Below is a small trained network, with its code and all its weights. Each question gives an input and a target symbol and asks what happens when units are switched off, that is, made to give their printed mean instead of their output.

import numpy as np


def w(rows, s, z=0):
    codes = np.array(rows[::2]) - 128.0
    scale = np.full(codes.shape[1], s)
    scale[-1] = z or s
    return codes * scale


def f(y):
    return y / 2 * (1 + np.tanh(0.7978845608 * (y + 0.044715 * y**3)))


def softmax(a):
    e = np.exp(a - a.max(-1, keepdims=True))
    return e / e.sum(-1, keepdims=True)


def log_softmax(a):
    a = a - a.max(-1, keepdims=True)
    return a - np.log(np.exp(a).sum(-1, keepdims=True))


def net(x, mask):
    ids = ['ΓΔΘΣΩαβζηλμπτφ'.index(c) for c in x.split()]
    T = len(ids)
    res = E[ids] + P[:T]
    r = res
    for j in range(3):
        rows = slice(3 * j, 3 * j + 3)
        q, k, v = (r @ M[0][rows].T for M in (Q, K, V))
        z = softmax(np.where(np.tri(T) > 0, q @ k.T / 3**0.5, -1e9)) @ v
        o = O[0][rows]
        res = res + np.where(mask[j], z, o[:, -1]) @ o[:, :-1]
    y = f(res @ A[0][:, :-1].T + A[0][:, -1])
    res = res + np.where(mask[3:11], y, B[0][:, -1]) @ B[0][:, :-1]
    return log_softmax(res[-1] @ U[:, :-1].T + U[:, -1])


Q, K, V, O, A, B = {}, {}, {}, {}, {}, {}
E = w([
[187,182,127],'Γ',
[47,146,196],'Δ',
[52,152,56],'Θ',
[121,106,149],'Σ',
[151,92,90],'Ω',
[126,67,163],'α',
[137,118,135],'β',
[166,142,181],'ζ',
[116,157,101],'η',
[137,93,149],'λ',
[142,132,120],'μ',
[85,197,137],'π',
[107,102,174],'τ',
[88,10,85],'φ',
],0.011)
P = w([
[203,144,147],'0',
[43,130,165],'1',
[205,144,134],'2',
[15,139,152],'3',
[203,142,139],'4',
[7,150,146],'5',
[207,141,137],'6',
[4,160,142],'7',
[210,143,137],'8',
[9,159,132],'9',
[208,143,134],'10',
[2,165,134],'11',
[214,136,134],'12',
[10,157,134],'13',
],0.003)
Q[0] = w([
[149,54,117],'head 0',
[131,153,162],'head 0',
[47,132,156],'head 0',
[255,123,88],'head 1',
[161,145,148],'head 1',
[118,207,224],'head 1',
[117,248,124],'head 2',
[50,89,99],'head 2',
[165,117,193],'head 2',
],0.026)
K[0] = w([
[175,88,176],'head 0',
[120,124,71],'head 0',
[49,99,137],'head 0',
[204,25,171],'head 1',
[158,129,166],'head 1',
[122,240,224],'head 1',
[103,254,89],'head 2',
[61,60,85],'head 2',
[138,133,209],'head 2',
],0.024)
V[0] = w([
[132,114,63],'head 0',
[148,199,125],'head 0',
[131,103,71],'head 0',
[118,213,245],'head 1',
[125,170,128],'head 1',
[132,73,162],'head 1',
[149,249,164],'head 2',
[115,132,105],'head 2',
[94,153,78],'head 2',
],0.011)
O[0] = w([
[156,178,154,86],'head 0',
[172,78,77,133],'head 0',
[150,180,162,88],'head 0',
[122,201,244,251],'head 1',
[98,138,145,155],'head 1',
[188,135,137,112],'head 1',
[155,245,188,168],'head 2',
[105,128,130,123],'head 2',
[64,145,145,124],'head 2',
],0.011,0.0031)
A[0] = w([
[87,123,198,173],'neuron 0',
[109,141,145,48],'neuron 1',
[250,161,89,253],'neuron 2',
[231,213,101,69],'neuron 3',
[226,76,171,145],'neuron 4',
[104,235,80,108],'neuron 5',
[108,143,149,49],'neuron 6',
[47,171,98,82],'neuron 7',
],0.018,0.0048)
B[0] = w([
[171,96,91,247],'neuron 0',
[145,103,163,145],'neuron 1',
[200,250,100,190],'neuron 2',
[4,115,113,196],'neuron 3',
[103,73,242,182],'neuron 4',
[166,118,76,208],'neuron 5',
[148,100,180,153],'neuron 6',
[73,142,160,178],'neuron 7',
],0.035,0.012)
U = w([
[151,200,117,145],'Γ',
[152,164,12,173],'Δ',
[191,159,222,78],'Θ',
[84,187,89,77],'Σ',
[37,161,213,107],'Ω',
[240,113,33,166],'α',
[13,101,95,240],'β',
[63,38,2,74],'ζ',
[20,9,172,2],'η',
[144,134,185,149],'λ',
[154,186,151,147],'μ',
[79,75,251,70],'π',
[242,202,112,45],'τ',
[165,63,171,167],'φ',
],0.0051,0.008)

Each question gives the input, a string of symbols that net reads in full, and the target symbol t.
The units are the heads (3 rows each of Q, K, V and O) and the neurons (one row each of A and B). Each row of codes is followed by its name. A weight is (code - 128) times the scale printed after its matrix; where a second scale follows, it is the last column's (O, A, B and U).
mask holds one flag per unit, heads first, then neurons. A switched-off unit (its flag False) gives its mean, the last column of its rows in O or B, instead of its output. The means were averaged over made-up inputs and are rounded, as every weight is.
A unit's drop is (log p(t) with every unit on - log p(t) with that unit switched off) / (log p(t) with every unit on - log p(t) with every unit switched off).
The circuit of an input: a set's keep is (log p(t) with only the set's units on - log p(t) with every unit switched off) / (log p(t) with every unit on - log p(t) with every unit switched off). Starting from all 11 units, units are removed one at a time, each time the one whose removal leaves the highest keep (on an exact tie, the one counted first), for as long as the keep stays at least 0.8.
units of the circuit, in order: the units of the circuit, biggest drop first
top k neurons: the k neurons with the biggest drops, biggest first
input π Σ Σ μ α η, target α: units of the circuit, in order	neuron 3
input α Γ Δ λ τ ζ α π ζ μ λ Ω ζ ζ, target α: units of the circuit, in order	neuron 0; head 1
input Γ λ τ, target φ: units of the circuit, in order	neuron 3; neuron 2
input π α Γ ζ η τ π λ, target α: top 3 neurons	neuron 3; neuron 4; neuron 7
input α ζ ζ β η Δ, target φ: units of the circuit, in order	neuron 0; neuron 2; head 1; neuron 6
input μ π ζ Δ ζ ζ, target φ: top 2 neurons	neuron 2; neuron 0
input φ ζ π Θ β Ω τ λ Θ π Σ λ φ α, target ζ: units of the circuit, in order	neuron 2; neuron 4
input π Ω Σ ζ η π α π Θ Δ Γ π Ω, target τ: units of the circuit, in order	neuron 2; head 1
input Θ π Δ μ ζ ζ Ω φ α Ω τ Ω, target ζ: units of the circuit, in order	head 2; head 1
input α ζ η Γ Δ α Γ Ω Θ, target β: top 4 neurons	neuron 7; neuron 2; neuron 0; neuron 4
input Γ Θ μ Σ π π ζ π α μ ζ Δ τ, target φ: top 2 neurons	neuron 2; neuron 3
input Γ Θ ζ π Ω μ ζ Γ τ β π π τ ζ, target α: top 2 neurons	neuron 0; neuron 4
input π α λ μ π Γ τ Δ, target φ: units of the circuit, in order	neuron 0; neuron 2; neuron 6; head 1
input λ Ω π τ α π ζ λ β Σ, target α: units of the circuit, in order	neuron 3
input τ ζ π τ ζ τ, target α: top 3 neurons	neuron 4; neuron 0; neuron 3
input Θ α μ Δ ζ Θ η Ω Θ Θ, target β: units of the circuit, in order	neuron 7; neuron 2; neuron 4
input λ Δ α Δ τ ζ, target φ: top 3 neurons	neuron 2; neuron 5; neuron 0
input α Γ λ ζ Ω ζ ζ Ω π, target ζ: top 3 neurons	neuron 3; neuron 5; neuron 2
input π β Γ Δ π, target ζ: top 3 neurons	neuron 2; neuron 5; neuron 3
input π φ ζ π λ η, target α: top 4 neurons	neuron 5; neuron 3; neuron 4; neuron 0
input ζ Θ φ μ Σ β μ, target Γ: top 4 neurons	neuron 2; neuron 0; neuron 3; neuron 5
